Here is a tiny trained network, its code and every weight. The questions are about switching its units off for an input and a target symbol, where a switched-off unit gives its printed mean instead of its output.

import numpy as np


def w(rows, s, z=0):
    codes = np.array(rows[::2]) - 128.0
    scale = np.full(codes.shape[1], s)
    scale[-1] = z or s
    return codes * scale


def norm(h):
    return h / np.sqrt((h * h).mean(-1, keepdims=True) + 1e-5)


def f(y):
    return np.maximum(y, 0)


def softmax(a):
    e = np.exp(a - a.max(-1, keepdims=True))
    return e / e.sum(-1, keepdims=True)


def log_softmax(a):
    a = a - a.max(-1, keepdims=True)
    return a - np.log(np.exp(a).sum(-1, keepdims=True))


def net(x, mask):
    ids = ['αβζηθλξστω'.index(c) for c in x.split()]
    T = len(ids)
    res = E[ids] + P[:T]
    r = norm(res)
    for j in range(2):
        rows = slice(2 * j, 2 * j + 2)
        q, k, v = (r @ M[0][rows].T for M in (Q, K, V))
        z = softmax(np.where(np.tri(T) > 0, q @ k.T / 2**0.5, -1e9)) @ v
        o = O[0][rows]
        res = res + np.where(mask[j], z, o[:, -1]) @ o[:, :-1]
    y = f(norm(res) @ A[0][:, :-1].T + A[0][:, -1])
    res = res + np.where(mask[2:6], y, B[0][:, -1]) @ B[0][:, :-1]
    return log_softmax(norm(res)[-1] @ U[:, :-1].T + U[:, -1])


Q, K, V, O, A, B = {}, {}, {}, {}, {}, {}
E = w([
[107,24,222,79,86],'α',
[165,7,255,84,137],'β',
[84,160,156,174,95],'ζ',
[120,181,118,38,84],'η',
[107,19,79,182,114],'θ',
[62,92,190,3,109],'λ',
[26,92,210,109,109],'ξ',
[87,132,158,146,67],'σ',
[46,119,150,201,138],'τ',
[129,184,121,198,109],'ω',
],0.0091)
P = w([
[66,155,57,14,215],'0',
[126,177,164,106,59],'1',
[96,187,122,110,95],'2',
[104,201,128,102,125],'3',
[111,232,138,89,115],'4',
[123,253,141,82,107],'5',
],0.0065)
Q[0] = w([
[113,191,88,97,202],'h0',
[200,87,253,247,129],'h0',
[136,52,197,115,96],'h1',
[139,105,94,179,128],'h1',
],0.0062)
K[0] = w([
[144,133,122,195,15],'h0',
[59,143,149,34,199],'h0',
[120,213,255,135,81],'h1',
[238,79,59,145,79],'h1',
],0.0071)
V[0] = w([
[62,146,215,127,133],'h0',
[68,194,135,69,254],'h0',
[75,96,48,124,167],'h1',
[85,166,161,88,20],'h1',
],0.0062)
O[0] = w([
[113,59,97,115,71,187],'h0',
[130,77,35,127,144,213],'h0',
[157,251,131,75,143,248],'h1',
[98,118,148,198,158,253],'h1',
],0.011,0.0026)
A[0] = w([
[147,187,219,2,140,252],'n0',
[125,131,160,174,122,132],'n1',
[186,89,37,49,177,108],'n2',
[94,169,99,146,126,116],'n3',
],0.0096,0.0026)
B[0] = w([
[101,99,70,196,64,253],'n0',
[153,156,89,155,149,169],'n1',
[108,62,84,215,143,198],'n2',
[135,76,142,5,140,209],'n3',
],0.011,0.006)
U = w([
[150,102,189,154,132,9],'α',
[216,76,209,172,186,178],'β',
[124,184,153,138,140,36],'ζ',
[165,162,143,130,109,65],'η',
[73,73,40,197,129,218],'θ',
[118,137,176,150,136,11],'λ',
[39,166,201,192,215,15],'ξ',
[143,154,195,134,129,23],'σ',
[107,127,188,2,128,253],'τ',
[199,225,111,157,76,97],'ω',
],0.0088,0.0036)

Each question gives the input, a string of symbols that net reads in full, and the target symbol t.
The units are the heads (2 rows each of Q, K, V and O) and the neurons (one row each of A and B). Each row of codes is followed by its name. A weight is (code - 128) times the scale printed after its matrix; where a second scale follows, it is the last column's (O, A, B and U).
mask holds one flag per unit, heads first, then neurons. A switched-off unit (its flag False) gives its mean, the last column of its rows in O or B, instead of its output. The means were averaged over made-up inputs and are rounded, as every weight is.
A unit's drop is (log p(t) with every unit on - log p(t) with that unit switched off) / (log p(t) with every unit on - log p(t) with every unit switched off).
The circuit of an input: a set's keep is (log p(t) with only the set's units on - log p(t) with every unit switched off) / (log p(t) with every unit on - log p(t) with every unit switched off). Starting from all 6 units, units are removed one at a time, each time the one whose removal leaves the highest keep (on an exact tie, the one counted first), for as long as the keep stays at least 0.8.
units of the circuit, in order: the units of the circuit, biggest drop first
most important unit: the unit with the biggest drop
k most important neurons: the k neurons with the biggest drops, biggest first
which heads matter: for each layer, one digit per head in row order, 1 if its drop is at least 0.15 and else 0, layers parted by /
drop when u is switched off: that unit's drop, to one decimal
input τ θ η τ, target τ: units of the circuit, in order => n3, n0
input β ω ω, target τ: 3 most important neurons => n2, n3, n0
input θ β ω ω, target ω: which heads matter => 01
input ω τ λ σ ζ ζ, target τ: which heads matter => 00
input ω θ ω, target ω: most important unit => h0
input ξ θ θ ω ξ β, target θ: which heads matter => 10
input θ ζ ξ ξ τ, target τ: which heads matter => 00
input θ ζ θ ω ξ λ, target θ: which heads matter => 00
input α ω ζ θ ξ, target ξ: 3 most important neurons => n0, n3, n2
input ξ θ θ β, target θ: 2 most important neurons => n2, n3
input ω θ β θ, target τ: which heads matter => 10
input β α ξ ω ω, target τ: which heads matter => 00
input β α ξ τ θ θ, target τ: drop when h0 is switched off => 0.1
